Each row has a name. Each piece below is followed by the name of the row it came from, unless a question asks for something else. Each question is about the rows just above it. Places in a row count from 1.

nuz: [ 3.11  1.97 -3.80  0.46 -5.12]
nini: [-6.90 -1.77  3.42 -2.56 -5.18]
Tutuv: [-5.90 -6.91 -1.37 -8.04  0.13]
timu: [-1.21 -4.28  0.63  2.43 -2.53]
narul: [ 7.81 -1.93 -6.78  0.48 -4.05]
The next 2 entries after [ 1.97 -3.80]:  [ 0.46 -5.12]
[ 3.11  1.97 -3.80] with +1 step of 0.01 on every entry:  [ 3.12  1.98 -3.79]
The next 2 entries after [-6.91 -1.37]:  [-8.04  0.13]
[2.43] is at row and place  timu, 4
[-6.90] is at row and place  nini, 1

kadus: [ 1.44 -0.61  1.17  3.42  1.96 -0.85  1.21  3.10 -1.09  1.83  5.74 -2.74]
timu: [ 4.25 -1.36  2.07  1.65 -0.63  0.04 -0.83  2.11  0.48  1.35  5.86  1.82]
nini: [ 4.00 -1.64  1.73  1.61 -0.51 -0.18 -0.72  1.90  0.38  0.64  6.25  1.90]
Move every entry of [-1.09  1.83] by +1 step of 0.01.  [-1.08  1.84]
What are the next 2 entries after [ 4.00 -1.64  1.73  1.61 -0.51 -0.18 -0.72  1.90]?  [0.38 0.64]
Where in the named rows is [1.21]?  kadus, 7
Shift each entry of [ 0.04 -0.83  2.11] by -1 times 0.01:  [ 0.03 -0.84  2.10]

nibi: [ 1.43  2.66 -0.57  1.23  2.70  1.23  4.08  2.02  1.47 -0.69 -3.71 -2.73
 -4.83 -5.49]
timu: [-3.39 -1.41 -0.11 -4.22  0.70 -0.52  1.78  1.49 -0.02 -0.45  1.64  0.39
  3.91  3.88]
vif: [ 2.12 -0.40  2.32 -1.48 -0.32  2.17  0.91  1.22  4.40  1.76 -2.81 -0.13
  0.24 -2.53]
nini: [ 0.79  0.24 -2.41  5.53 -0.74 -2.68 -2.76 -4.68 -0.78 -1.07 -2.18  3.51
 -1.88  0.75]
nuz: [-0.78 -4.68 -2.68 -1.07 -0.74  0.24 -2.76 -2.18 -2.41  0.79  5.53  1.23
  4.68  5.84]
sof: [-4.82 -0.23  1.77  0.42  1.29  0.26  0.03 -1.44  2.78 -1.32 -3.27  0.00
 -0.42 -2.10]
Tutuv: [-0.93  1.47  2.70  1.23  4.08  1.23  2.02 -0.57  2.66 -1.40  2.05  2.39
  3.86  4.15]
narul: [-4.07  2.61  1.05 -3.68  4.06 -1.36  3.19  2.85  1.36 -0.31  5.65  2.21
  3.22  6.39]
The next 2 entries after [-1.48 -0.32  2.17  0.91  1.22]:  [4.40 1.76]
Row and place of [-4.83] in the named rows:  nibi, 13
What are the next 2 entries after [ 2.66 -0.57  1.23  2.70  1.23  4.08  2.02  1.47 -0.69 -3.71]?  [-2.73 -4.83]
What are the next 2 entries after [ 1.47  2.70  1.23  4.08  1.23  2.02 -0.57  2.66]?  [-1.40  2.05]
Shift each entry of [-0.74  0.24] by +1 times 0.01:  [-0.73  0.25]
The next 2 entries after [ 0.79  0.24 -2.41  5.53 -0.74 -2.68 -2.76 -4.68 -0.78 -1.07 -2.18]:  [ 3.51 -1.88]
[-2.68] with +1 step of 0.01 on every entry:  [-2.67]

kadus: [-2.06 -2.25 -4.66 -6.54]
pefad: [ 4.86 -2.15 -0.40  4.85]
vif: [-6.54 -2.25 -4.66 -6.53]
Where in the named rows is [4.85]?  pefad, 4
[-2.06 -2.25] with +1 step of 0.01 on every entry:  [-2.05 -2.24]
asked: [ 4.86 -2.15 -0.40  4.85]  pefad
[4.86] is at row and place  pefad, 1

